Below are the code and all the weights of a small trained network. Each question names an input and a target symbol and asks about switching units off, where a switched-off unit gives its printed mean instead of its output.

import numpy as np


def w(rows, s, z=0):
    codes = np.array(rows[::2]) - 128.0
    scale = np.full(codes.shape[1], s)
    scale[-1] = z or s
    return codes * scale


def norm(h):
    return h / np.sqrt((h * h).mean(-1, keepdims=True) + 1e-5)


def f(y):
    return np.maximum(y, 0)


def softmax(a):
    e = np.exp(a - a.max(-1, keepdims=True))
    return e / e.sum(-1, keepdims=True)


def log_softmax(a):
    a = a - a.max(-1, keepdims=True)
    return a - np.log(np.exp(a).sum(-1, keepdims=True))


def net(x, mask):
    ids = ['αβγδζμξπστφψω'.index(c) for c in x.split()]
    T = len(ids)
    res = E[ids] + P[:T]
    r = norm(res)
    for j in range(3):
        rows = slice(3 * j, 3 * j + 3)
        q, k, v = (r @ M[0][rows].T for M in (Q, K, V))
        z = softmax(np.where(np.tri(T) > 0, q @ k.T / 3**0.5, -1e9)) @ v
        o = O[0][rows]
        res = res + np.where(mask[j], z, o[:, -1]) @ o[:, :-1]
    y = f(norm(res) @ A[0][:, :-1].T + A[0][:, -1])
    res = res + np.where(mask[3:7], y, B[0][:, -1]) @ B[0][:, :-1]
    return log_softmax(norm(res)[-1] @ U[:, :-1].T + U[:, -1])


Q, K, V, O, A, B = {}, {}, {}, {}, {}, {}
E = w([
[115,108,168,124],'α',
[119,106,165,135],'β',
[115,142,139,153],'γ',
[117,112,183,124],'δ',
[105,149,155,154],'ζ',
[113,105,138,141],'μ',
[104,139,139,141],'ξ',
[141,119,128,115],'π',
[88,154,166,138],'σ',
[130,130,143,90],'τ',
[93,128,145,144],'φ',
[254,117,201,136],'ψ',
[168,170,146,113],'ω',
],0.024)
P = w([
[165,145,1,113],'0',
[127,97,209,112],'1',
[128,110,210,103],'2',
[147,97,177,94],'3',
[147,111,180,100],'4',
[141,115,179,101],'5',
[148,122,165,99],'6',
[141,120,175,104],'7',
[148,127,178,110],'8',
],0.0072)
Q[0] = w([
[25,231,90,162],'h1',
[67,121,73,129],'h1',
[158,86,86,117],'h1',
[251,58,148,115],'h2',
[157,115,94,128],'h2',
[83,166,130,187],'h2',
[118,189,120,98],'h3',
[114,22,166,81],'h3',
[64,99,188,137],'h3',
],0.014)
K[0] = w([
[39,121,70,220],'h1',
[115,51,119,177],'h1',
[213,86,123,98],'h1',
[146,163,221,95],'h2',
[80,120,191,135],'h2',
[79,111,34,141],'h2',
[163,149,113,121],'h3',
[4,124,204,146],'h3',
[35,58,32,198],'h3',
],0.012)
V[0] = w([
[63,131,90,211],'h1',
[60,20,96,177],'h1',
[208,37,120,125],'h1',
[182,146,222,121],'h2',
[58,115,192,160],'h2',
[225,130,130,249],'h2',
[125,172,136,95],'h3',
[206,175,144,69],'h3',
[127,140,135,174],'h3',
],0.012)
O[0] = w([
[84,107,145,203,43],'h1',
[100,185,247,187,3],'h1',
[149,169,152,121,44],'h1',
[93,108,171,229,232],'h2',
[92,187,54,189,197],'h2',
[247,127,115,187,112],'h2',
[83,94,91,107,126],'h3',
[120,22,178,123,32],'h3',
[178,132,122,125,163],'h3',
],0.011,0.0045)
A[0] = w([
[107,196,86,171,75],'n1',
[57,156,117,196,141],'n2',
[1,150,156,107,254],'n3',
[15,36,160,196,86],'n4',
],0.0063,0.004)
B[0] = w([
[197,238,73,64,174],'n1',
[154,2,89,154,206],'n2',
[152,104,83,106,253],'n3',
[92,94,191,167,175],'n4',
],0.0079,0.0053)
U = w([
[22,110,115,123,254],'α',
[138,219,128,177,82],'β',
[255,131,172,122,88],'γ',
[65,124,136,173,71],'δ',
[122,111,69,198,89],'ζ',
[156,191,173,38,202],'μ',
[59,143,106,7,131],'ξ',
[162,37,126,54,185],'π',
[16,99,95,148,61],'σ',
[35,139,216,67,121],'τ',
[40,231,100,111,66],'φ',
[122,100,159,202,151],'ψ',
[131,119,240,157,175],'ω',
],0.015,0.0036)

Each question gives the input, a string of symbols that net reads in full, and the target symbol t.
The units are the heads (3 rows each of Q, K, V and O) and the neurons (one row each of A and B). Each row of codes is followed by its name. A weight is (code - 128) times the scale printed after its matrix; where a second scale follows, it is the last column's (O, A, B and U).
mask holds one flag per unit, heads first, then neurons. A switched-off unit (its flag False) gives its mean, the last column of its rows in O or B, instead of its output. The means were averaged over made-up inputs and are rounded, as every weight is.
A unit's drop is (log p(t) with every unit on - log p(t) with that unit switched off) / (log p(t) with every unit on - log p(t) with every unit switched off).
The circuit of an input: a set's keep is (log p(t) with only the set's units on - log p(t) with every unit switched off) / (log p(t) with every unit on - log p(t) with every unit switched off). Starting from all 7 units, units are removed one at a time, each time the one whose removal leaves the highest keep (on an exact tie, the one counted first), for as long as the keep stays at least 0.8.
units of the circuit, in order: the units of the circuit, biggest drop first
most important unit: the unit with the biggest drop
top k neurons: the k neurons with the biggest drops, biggest first
heads that matter: for each layer, one digit per head in row order, 1 if its drop is at least 0.15 and else 0, layers parted by /
drop of u: that unit's drop, to one decimal
input β γ ζ ζ α ψ σ, target β: units of the circuit, in order => [h3 h2 h1]
input π ξ α ξ, target π: units of the circuit, in order => [h2]
input π ξ ζ, target π: heads that matter => 010
input ω ξ ψ α, target γ: units of the circuit, in order => [h2 h1]
input φ ψ δ, target γ: units of the circuit, in order => [h2 h1]
input σ ζ σ α σ π α ζ, target σ: units of the circuit, in order => [h1 h2]
input φ ζ ψ ζ, target φ: units of the circuit, in order => [h2 h3 h1]
input ζ δ ξ, target ζ: heads that matter => 111
input π τ β, target ξ: units of the circuit, in order => [h1 h2]
input β π σ σ ζ π ζ, target β: top 2 neurons => [n3 n1]
input β ξ ζ, target β: heads that matter => 111
input μ τ ζ σ ζ, target μ: heads that matter => 010
input ζ α μ, target β: units of the circuit, in order => [h3 h1]
input α γ ψ ζ, target α: heads that matter => 110
input ζ ζ ψ μ φ τ π γ β, target μ: units of the circuit, in order => [h1]
input α ζ μ β, target β: units of the circuit, in order => [h1 h2]
input ω σ ω γ γ σ α ω ψ, target π: heads that matter => 101
input ζ ω ζ γ β π φ, target ζ: heads that matter => 111
input γ μ α ξ, target γ: heads that matter => 010
input ξ β τ ζ, target ξ: most important unit => h2
input π α ω ζ γ ζ φ, target π: heads that matter => 010
input α ξ γ, target α: units of the circuit, in order => [h2 h1]
input ζ α ζ ζ σ, target ζ: units of the circuit, in order => [h1 h2]
input σ τ α, target ξ: heads that matter => 100
input ω ξ σ γ γ ξ, target ω: units of the circuit, in order => [h2 h1]
input σ α β ζ ψ γ, target σ: units of the circuit, in order => [h1 h2]
input β ζ ψ ψ τ, target γ: units of the circuit, in order => [h2]
input σ β ζ π ψ γ ψ ζ, target σ: drop of h1 => 0.7
input σ π α, target α: drop of n2 => 0.1
input γ π ζ, target γ: drop of h2 => 0.8
